Below is a small trained network, with its code and all its weights. Each question gives an input and a class and asks what happens when units are switched off, that is, made to give their printed mean instead of their output.

import numpy as np


def w(rows, s, z=0):
    codes = np.array(rows[::2]) - 128.0
    scale = np.full(codes.shape[1], s)
    scale[-1] = z or s
    return codes * scale


def norm(h):
    return h / np.sqrt((h * h).mean(-1, keepdims=True) + 1e-5)


def f(y):
    return y / 2 * (1 + np.tanh(0.7978845608 * (y + 0.044715 * y**3)))


def log_softmax(a):
    a = a - a.max(-1, keepdims=True)
    return a - np.log(np.exp(a).sum(-1, keepdims=True))


def net(x, mask):
    res = np.array(x, float).reshape(1, 7) / 4 @ E
    u = 0
    for l in range(4):
        y = f(norm(res) @ A[l][:, :-1].T + A[l][:, -1])
        res = res + np.where(mask[u : u + 3], y, B[l][:, -1]) @ B[l][:, :-1]
        u += 3
    return log_softmax(norm(res)[-1] @ U[:, :-1].T + U[:, -1])


A, B = {}, {}
E = w([
[97,149,93,42,168],'x0',
[27,31,3,99,96],'x1',
[101,223,33,103,169],'x2',
[167,119,4,171,108],'x3',
[144,108,100,189,233],'x4',
[165,22,101,133,80],'x5',
[97,141,189,185,187],'x6',
],0.007)
A[0] = w([
[98,202,107,252,77,1],'0.n0',
[181,138,147,152,180,163],'0.n1',
[83,142,110,159,120,20],'0.n2',
],0.014,0.00057)
B[0] = w([
[156,160,49,141,255,255],'0.n0',
[179,150,195,146,169,250],'0.n1',
[234,67,37,48,189,161],'0.n2',
],0.0098,0.0032)
A[1] = w([
[76,135,176,158,73,6],'1.n0',
[105,28,35,99,126,251],'1.n1',
[185,100,125,254,203,203],'1.n2',
],0.0084,0.0012)
B[1] = w([
[69,8,91,75,32,134],'1.n0',
[101,183,154,210,100,254],'1.n1',
[206,196,162,137,107,239],'1.n2',
],0.012,0.0059)
A[2] = w([
[255,83,65,134,67,251],'2.n0',
[28,215,1,61,104,71],'2.n1',
[165,49,54,124,32,68],'2.n2',
],0.009,0.0017)
B[2] = w([
[84,102,210,210,189,214],'2.n0',
[10,154,74,77,218,254],'2.n1',
[181,114,192,227,100,183],'2.n2',
],0.014,0.0048)
A[3] = w([
[121,66,249,122,53,178],'3.n0',
[142,94,251,50,157,82],'3.n1',
[129,65,128,56,36,6],'3.n2',
],0.011,0.0015)
B[3] = w([
[138,223,117,22,86,254],'3.n0',
[118,119,174,186,29,213],'3.n1',
[198,144,8,115,78,143],'3.n2',
],0.015,0.0064)
U = w([
[158,163,149,187,164,161],'0',
[130,165,211,155,76,238],'1',
[77,63,116,165,98,49],'2',
[135,147,141,79,3,115],'3',
[139,19,104,89,86,1],'4',
[23,154,93,105,163,125],'5',
],0.014,0.0047)

Each question gives the input, the list of numbers given to net, and the class t.
The units are the neurons (one row each of A and B). Each row of codes is followed by its name. A weight is (code - 128) times the scale printed after its matrix; where a second scale follows, it is the last column's (A, B and U).
mask holds one flag per neuron, layer by layer. A switched-off neuron (its flag False) gives its mean, the last column of its row in B, instead of its output. The means were averaged over made-up inputs and are rounded, as every weight is.
A unit's drop is (log p(t) with every unit on - log p(t) with that unit switched off) / (log p(t) with every unit on - log p(t) with every unit switched off).
The circuit of an input: a set's keep is (log p(t) with only the set's units on - log p(t) with every unit switched off) / (log p(t) with every unit on - log p(t) with every unit switched off). Starting from all 12 units, units are removed one at a time, each time the one whose removal leaves the highest keep (on an exact tie, the one counted first), for as long as the keep stays at least 0.8.
circuit, biggest first: the units of the circuit, biggest drop first
top k neurons: the k neurons with the biggest drops, biggest first
top k neurons in layer l: the k neurons of layer l with the biggest drops, biggest first
drop when u is switched off: that unit's drop, to one decimal
input [-4,1,8,3,-8,5,2], class 5: circuit, biggest first => 2.n1
input [-6,-6,-2,-8,-7,5,4], class 3: top 2 neurons => 3.n0; 1.n0
input [-1,-5,3,5,-3,-5,-8], class 5: circuit, biggest first => 1.n2; 2.n1; 0.n1
input [-5,-1,-4,-8,3,0,1], class 3: top 2 neurons => 3.n0; 0.n0
input [-1,3,-5,-5,8,-3,-8], class 3: circuit, biggest first => 2.n1; 0.n0; 3.n0
input [8,3,-2,4,1,8,-1], class 2: circuit, biggest first => 1.n2; 0.n1; 2.n2
input [5,5,-4,-3,2,-5,7], class 2: top 2 neurons in layer 3 => 3.n0; 3.n1
input [-1,-6,3,-6,-3,4,6], class 3: top 2 neurons in layer 0 => 0.n0; 0.n2
input [7,1,0,-4,4,7,5], class 1: top 3 neurons => 2.n1; 0.n0; 1.n0
input [2,-2,2,-8,-2,-2,-4], class 3: top 2 neurons in layer 2 => 2.n0; 2.n1
input [-6,8,5,4,-6,7,3], class 0: top 2 neurons in layer 2 => 2.n2; 2.n0
input [3,2,-2,6,-4,6,1], class 1: top 2 neurons => 0.n0; 2.n2
input [-4,-7,-4,8,-8,-2,1], class 0: top 3 neurons => 0.n0; 3.n0; 3.n1
input [8,2,-4,0,3,2,0], class 2: circuit, biggest first => 3.n0
input [8,-2,-5,4,2,4,-5], class 1: top 2 neurons => 2.n1; 0.n0
input [-4,0,0,-6,-1,4,-2], class 3: top 2 neurons in layer 3 => 3.n0; 3.n2
input [-5,7,-5,-2,8,5,-1], class 1: top 3 neurons => 0.n0; 2.n1; 3.n0
input [-2,4,-8,8,8,5,4], class 1: top 2 neurons in layer 2 => 2.n1; 2.n0
input [-3,-6,-1,2,-4,-5,-1], class 0: top 2 neurons => 0.n0; 3.n0
input [-3,7,-7,8,2,1,-5], class 1: top 2 neurons in layer 2 => 2.n2; 2.n1
input [3,5,-7,7,-8,0,-8], class 1: top 2 neurons => 2.n2; 2.n0
input [-1,-4,-6,-7,-3,-4,5], class 3: top neuron in layer 2 => 2.n0
input [-3,-1,-2,-3,1,0,2], class 3: top 2 neurons in layer 0 => 0.n0; 0.n2
input [2,7,1,4,-6,-2,-5], class 5: drop when 2.n1 is switched off => 1.3
input [-5,6,-5,-4,-1,7,3], class 3: drop when 3.n2 is switched off => 0.1
input [6,-1,5,3,-7,3,4], class 5: drop when 2.n0 is switched off => 0.0
input [2,-7,-4,-7,-4,5,5], class 3: drop when 0.n0 is switched off => 0.1
input [5,2,-8,5,0,-1,-7], class 1: top neuron in layer 3 => 3.n2
